Below are the code and all the weights of a small trained network. Each question names an input and a target symbol and asks about switching units off, where a switched-off unit gives its printed mean instead of its output.

import numpy as np


def w(rows, s, z=0):
    codes = np.array(rows[::2]) - 128.0
    scale = np.full(codes.shape[1], s)
    scale[-1] = z or s
    return codes * scale


def norm(h):
    return h / np.sqrt((h * h).mean(-1, keepdims=True) + 1e-5)


def f(y):
    return y / 2 * (1 + np.tanh(0.7978845608 * (y + 0.044715 * y**3)))


def softmax(a):
    e = np.exp(a - a.max(-1, keepdims=True))
    return e / e.sum(-1, keepdims=True)


def log_softmax(a):
    a = a - a.max(-1, keepdims=True)
    return a - np.log(np.exp(a).sum(-1, keepdims=True))


def net(x, mask):
    ids = ['βγδεηθλμξπστφψω'.index(c) for c in x.split()]
    T = len(ids)
    res = E[ids] + P[:T]
    u = 0
    for l in range(3):
        r = norm(res)
        for j in range(2):
            rows = slice(2 * j, 2 * j + 2)
            q, k, v = (r @ M[l][rows].T for M in (Q, K, V))
            z = softmax(np.where(np.tri(T) > 0, q @ k.T / 2**0.5, -1e9)) @ v
            o = O[l][rows]
            res = res + np.where(mask[u + j], z, o[:, -1]) @ o[:, :-1]
        u += 2
        y = f(norm(res) @ A[l][:, :-1].T + A[l][:, -1])
        res = res + np.where(mask[u : u + 4], y, B[l][:, -1]) @ B[l][:, :-1]
        u += 4
    return log_softmax(norm(res)[-1] @ U[:, :-1].T + U[:, -1])


Q, K, V, O, A, B = {}, {}, {}, {}, {}, {}
E = w([
[129,143,194,166],'β',
[101,115,111,104],'γ',
[168,139,242,148],'δ',
[96,169,139,83],'ε',
[120,134,199,151],'η',
[81,138,95,92],'θ',
[85,119,57,113],'λ',
[138,157,132,87],'μ',
[167,122,113,81],'ξ',
[222,147,170,155],'π',
[105,105,107,127],'σ',
[139,103,182,174],'τ',
[49,143,146,139],'φ',
[254,114,230,147],'ψ',
[143,176,103,129],'ω',
],0.0076)
P = w([
[190,104,149,100],'0',
[111,16,21,130],'1',
[36,181,227,148],'2',
[191,103,151,99],'3',
[110,14,19,132],'4',
[29,189,228,155],'5',
[192,102,147,97],'6',
[102,13,23,130],'7',
[30,188,223,159],'8',
[191,103,152,99],'9',
[102,4,25,138],'10',
[25,195,218,162],'11',
],0.0023)
Q[0] = w([
[33,254,197,87],'L0H0',
[151,107,126,153],'L0H0',
[119,121,137,97],'L0H1',
[100,106,99,121],'L0H1',
],0.0074)
K[0] = w([
[164,238,95,254],'L0H0',
[117,102,174,86],'L0H0',
[114,162,165,123],'L0H1',
[71,113,113,91],'L0H1',
],0.0073)
V[0] = w([
[93,150,94,147],'L0H0',
[17,43,241,100],'L0H0',
[254,144,6,155],'L0H1',
[76,179,134,32],'L0H1',
],0.0018)
O[0] = w([
[113,166,112,111,130],'L0H0',
[52,20,150,3,186],'L0H0',
[83,43,128,26,2],'L0H1',
[148,105,59,185,243],'L0H1',
],0.0013,0.00076)
A[0] = w([
[19,143,164,216,90],'L0N0',
[38,251,223,212,135],'L0N1',
[97,232,245,175,136],'L0N2',
[52,96,33,65,253],'L0N3',
],0.0034,0.0025)
B[0] = w([
[147,223,98,97,149],'L0N0',
[123,178,53,140,189],'L0N1',
[149,113,3,141,176],'L0N2',
[126,186,159,174,254],'L0N3',
],0.0051,0.0033)
Q[1] = w([
[96,73,88,7],'L1H0',
[196,220,37,49],'L1H0',
[117,123,170,222],'L1H1',
[168,140,169,134],'L1H1',
],0.0015)
K[1] = w([
[13,59,117,84],'L1H0',
[101,4,32,245],'L1H0',
[115,180,171,152],'L1H1',
[213,106,98,96],'L1H1',
],0.0019)
V[1] = w([
[157,150,119,109],'L1H0',
[202,151,213,253],'L1H0',
[71,88,147,152],'L1H1',
[154,163,120,105],'L1H1',
],0.0012)
O[1] = w([
[67,146,165,136,135],'L1H0',
[157,217,75,245,248],'L1H0',
[227,92,69,112,112],'L1H1',
[83,129,142,125,176],'L1H1',
],0.0011,0.00016)
A[1] = w([
[172,115,247,124,2],'L1N0',
[253,187,133,182,173],'L1N1',
[187,183,164,100,86],'L1N2',
[198,95,142,34,86],'L1N3',
],0.0047,0.0033)
B[1] = w([
[73,115,50,94,117],'L1N0',
[40,132,115,109,252],'L1N1',
[106,149,29,137,131],'L1N2',
[109,254,71,164,116],'L1N3',
],0.0056,0.0022)
Q[2] = w([
[129,130,136,137],'L2H0',
[127,138,133,156],'L2H0',
[159,76,161,64],'L2H1',
[153,254,130,142],'L2H1',
],0.008)
K[2] = w([
[141,130,145,124],'L2H0',
[87,135,162,111],'L2H0',
[1,125,101,33],'L2H1',
[245,174,126,80],'L2H1',
],0.0066)
V[2] = w([
[96,200,80,150],'L2H0',
[102,106,98,173],'L2H0',
[215,62,155,125],'L2H1',
[113,153,254,10],'L2H1',
],0.0015)
O[2] = w([
[157,225,139,119,232],'L2H0',
[118,145,140,149,157],'L2H0',
[206,143,169,142,2],'L2H1',
[109,252,137,114,143],'L2H1',
],0.0023,0.00079)
A[2] = w([
[75,141,142,13,78],'L2N0',
[253,175,8,104,3],'L2N1',
[170,62,105,214,127],'L2N2',
[107,203,42,96,158],'L2N3',
],0.0054,0.0045)
B[2] = w([
[153,143,74,81,138],'L2N0',
[2,152,223,221,124],'L2N1',
[197,231,74,97,125],'L2N2',
[190,60,166,145,253],'L2N3',
],0.0043,0.0041)
U = w([
[109,182,30,188,67],'β',
[120,57,216,114,176],'γ',
[45,96,76,105,83],'δ',
[105,186,224,52,81],'ε',
[192,209,218,154,95],'η',
[67,106,114,8,178],'θ',
[138,56,11,106,123],'λ',
[183,40,130,84,199],'μ',
[139,123,227,205,2],'ξ',
[140,212,100,90,221],'π',
[192,97,113,210,144],'σ',
[204,90,192,146,152],'τ',
[75,167,164,156,153],'φ',
[203,126,151,63,226],'ψ',
[95,38,109,184,81],'ω',
],0.015,0.0053)

Each question gives the input, a string of symbols that net reads in full, and the target symbol t.
The units are the heads (2 rows each of Q, K, V and O) and the neurons (one row each of A and B). Each row of codes is followed by its name. A weight is (code - 128) times the scale printed after its matrix; where a second scale follows, it is the last column's (O, A, B and U).
mask holds one flag per unit, layer by layer, with each layer's heads first. A switched-off unit (its flag False) gives its mean, the last column of its rows in O or B, instead of its output. The means were averaged over made-up inputs and are rounded, as every weight is.
A unit's drop is (log p(t) with every unit on - log p(t) with that unit switched off) / (log p(t) with every unit on - log p(t) with every unit switched off).
The circuit of an input: a set's keep is (log p(t) with only the set's units on - log p(t) with every unit switched off) / (log p(t) with every unit on - log p(t) with every unit switched off). Starting from the 12 units with the biggest drops (on a tie, the unit counted first), units are removed one at a time, each time the one whose removal leaves the highest keep (on an exact tie, the one counted first), for as long as the keep stays at least 0.8.
circuit, biggest first: the units of the circuit, biggest drop first
top k neurons: the k neurons with the biggest drops, biggest first
heads that matter: for each layer, one digit per head in row order, 1 if its drop is at least 0.15 and else 0, layers parted by /
input φ γ ε π ω φ δ δ, target δ: top 2 neurons -> (L1N0, L1N1)
input γ β σ γ ξ σ λ π, target π: circuit, biggest first -> (L2N2, L1N1, L0N1, L2N3)
input μ γ ξ τ, target σ: top 3 neurons -> (L2N2, L0N3, L1N0)
input ω μ η θ, target ε: top neuron -> (L0N2)
input ω μ τ γ π φ γ ω ξ, target β: top 4 neurons -> (L1N3, L1N2, L0N3, L0N1)
input γ ξ γ η τ ψ γ φ ε, target π: circuit, biggest first -> (L0N2, L1N1, L2N1)
input ω τ ξ μ φ ω δ, target μ: top 2 neurons -> (L1N1, L1N0)
input ξ τ γ, target ε: heads that matter -> 10 / 00 / 00
input η σ τ θ σ ω σ γ μ, target β: circuit, biggest first -> (L0N1, L0N2)
input β σ σ μ ω ψ γ γ γ σ ω σ, target β: circuit, biggest first -> (L0N1, L0N0)
input ε τ ω ε δ, target δ: circuit, biggest first -> (L1N0, L1N1, L2N3, L0N3)
input γ γ γ ψ ξ γ π ω θ ω λ ξ, target β: top 3 neurons -> (L1N3, L1N2, L0N1)
input φ τ φ β φ δ σ ξ σ γ μ, target μ: top 4 neurons -> (L0N3, L2N3, L0N2, L1N2)
input γ ε μ φ ω φ, target β: top 2 neurons -> (L0N1, L0N2)
input ξ ξ λ ω σ, target σ: top 2 neurons -> (L1N1, L0N3)
input μ π γ ω, target λ: top 2 neurons -> (L1N1, L1N2)
input η φ ψ ξ ω ξ λ, target φ: top 2 neurons -> (L0N3, L0N2)
input γ φ ψ φ μ, target μ: circuit, biggest first -> (L2N3)
input ξ ε σ ω, target λ: circuit, biggest first -> (L1N1, L2N3, L0N0, L0N3)
input ξ γ γ σ π σ μ τ ξ, target σ: heads that matter -> 00 / 00 / 01
input γ β φ σ ω ω ε ε φ ξ ω γ, target β: heads that matter -> 10 / 00 / 00
